Here is a tiny trained network, its code and every weight. The questions are about switching its units off for an input and a class, where a switched-off unit gives its printed mean instead of its output.

import numpy as np


def w(rows, s, z=0):
    codes = np.array(rows[::2]) - 128.0
    scale = np.full(codes.shape[1], s)
    scale[-1] = z or s
    return codes * scale


def norm(h):
    return h / np.sqrt((h * h).mean(-1, keepdims=True) + 1e-5)


def f(y):
    return np.maximum(y, 0)


def log_softmax(a):
    a = a - a.max(-1, keepdims=True)
    return a - np.log(np.exp(a).sum(-1, keepdims=True))


def net(x, mask):
    res = np.array(x, float).reshape(1, 2) / 4 @ E
    u = 0
    for l in range(4):
        y = f(norm(res) @ A[l][:, :-1].T + A[l][:, -1])
        res = res + np.where(mask[u : u + 3], y, B[l][:, -1]) @ B[l][:, :-1]
        u += 3
    return log_softmax(norm(res)[-1] @ U[:, :-1].T + U[:, -1])


A, B = {}, {}
E = w([
[65,210,2],'x0',
[134,8,55],'x1',
],0.0032)
A[0] = w([
[72,12,47,228],'0.n0',
[227,93,250,251],'0.n1',
[124,45,148,85],'0.n2',
],0.0022)
B[0] = w([
[88,252,172,228],'0.n0',
[136,246,6,254],'0.n1',
[148,159,108,147],'0.n2',
],0.0035,0.0027)
A[1] = w([
[99,2,61,2],'1.n0',
[227,69,239,38],'1.n1',
[175,131,150,50],'1.n2',
],0.0075,0.0012)
B[1] = w([
[159,255,242,203],'1.n0',
[48,142,22,253],'1.n1',
[125,147,106,166],'1.n2',
],0.0087,0.0032)
A[2] = w([
[153,67,122,92],'2.n0',
[80,132,3,3],'2.n1',
[128,253,31,192],'2.n2',
],0.0037,0.0014)
B[2] = w([
[111,64,99,128],'2.n0',
[42,73,113,167],'2.n1',
[167,2,162,255],'2.n2',
],0.0041,0.0066)
A[3] = w([
[120,1,227,65],'3.n0',
[141,114,146,5],'3.n1',
[214,65,151,73],'3.n2',
],0.0053,0.0016)
B[3] = w([
[245,93,124,254],'3.n0',
[125,136,129,129],'3.n1',
[113,107,110,195],'3.n2',
],0.012,0.00099)
U = w([
[33,131,5,201],'0',
[151,242,237,193],'1',
[233,41,119,196],'2',
[131,98,160,9],'3',
[125,102,154,2],'4',
],0.015,0.0087)

Each question gives the input, the list of numbers given to net, and the class t.
The units are the neurons (one row each of A and B). Each row of codes is followed by its name. A weight is (code - 128) times the scale printed after its matrix; where a second scale follows, it is the last column's (A, B and U).
mask holds one flag per neuron, layer by layer. A switched-off neuron (its flag False) gives its mean, the last column of its row in B, instead of its output. The means were averaged over made-up inputs and are rounded, as every weight is.
A unit's drop is (log p(t) with every unit on - log p(t) with that unit switched off) / (log p(t) with every unit on - log p(t) with every unit switched off).
The circuit of an input: a set's keep is (log p(t) with only the set's units on - log p(t) with every unit switched off) / (log p(t) with every unit on - log p(t) with every unit switched off). Starting from all 12 units, units are removed one at a time, each time the one whose removal leaves the highest keep (on an exact tie, the one counted first), for as long as the keep stays at least 0.8.
units of the circuit, in order: the units of the circuit, biggest drop first
k most important neurons: the k neurons with the biggest drops, biggest first
k most important neurons of layer l: the k neurons of layer l with the biggest drops, biggest first
drop when u is switched off: that unit's drop, to one decimal
input [0,8], class 1: units of the circuit, in order -> 1.n0
input [1,4], class 1: 2 most important neurons -> 0.n1, 1.n0
input [-3,-3], class 2: 3 most important neurons -> 0.n1, 1.n0, 0.n0
input [2,-3], class 2: units of the circuit, in order -> 0.n0, 1.n0, 1.n1
input [3,-3], class 2: units of the circuit, in order -> 0.n0, 1.n0, 1.n1, 0.n1
input [0,1], class 2: 2 most important neurons -> 1.n0, 1.n1
input [3,0], class 2: units of the circuit, in order -> 1.n1, 2.n2
input [-2,-2], class 2: 3 most important neurons -> 0.n1, 1.n0, 1.n1
input [-4,-2], class 0: 2 most important neurons -> 0.n0, 1.n1
input [1,-2], class 2: units of the circuit, in order -> 1.n0, 1.n1
input [-2,-1], class 2: 2 most important neurons -> 0.n1, 1.n1
input [5,6], class 1: 3 most important neurons -> 1.n0, 0.n1, 1.n1
input [2,2], class 2: 2 most important neurons of layer 0 -> 0.n0, 0.n1
input [-3,5], class 1: most important neuron -> 1.n0
input [1,1], class 2: drop when 1.n1 is switched off -> 1.1
input [-8,-1], class 0: drop when 0.n0 is switched off -> 0.0
input [-3,6], class 1: drop when 1.n0 is switched off -> 0.9
input [-6,4], class 0: drop when 1.n1 is switched off -> 1.3
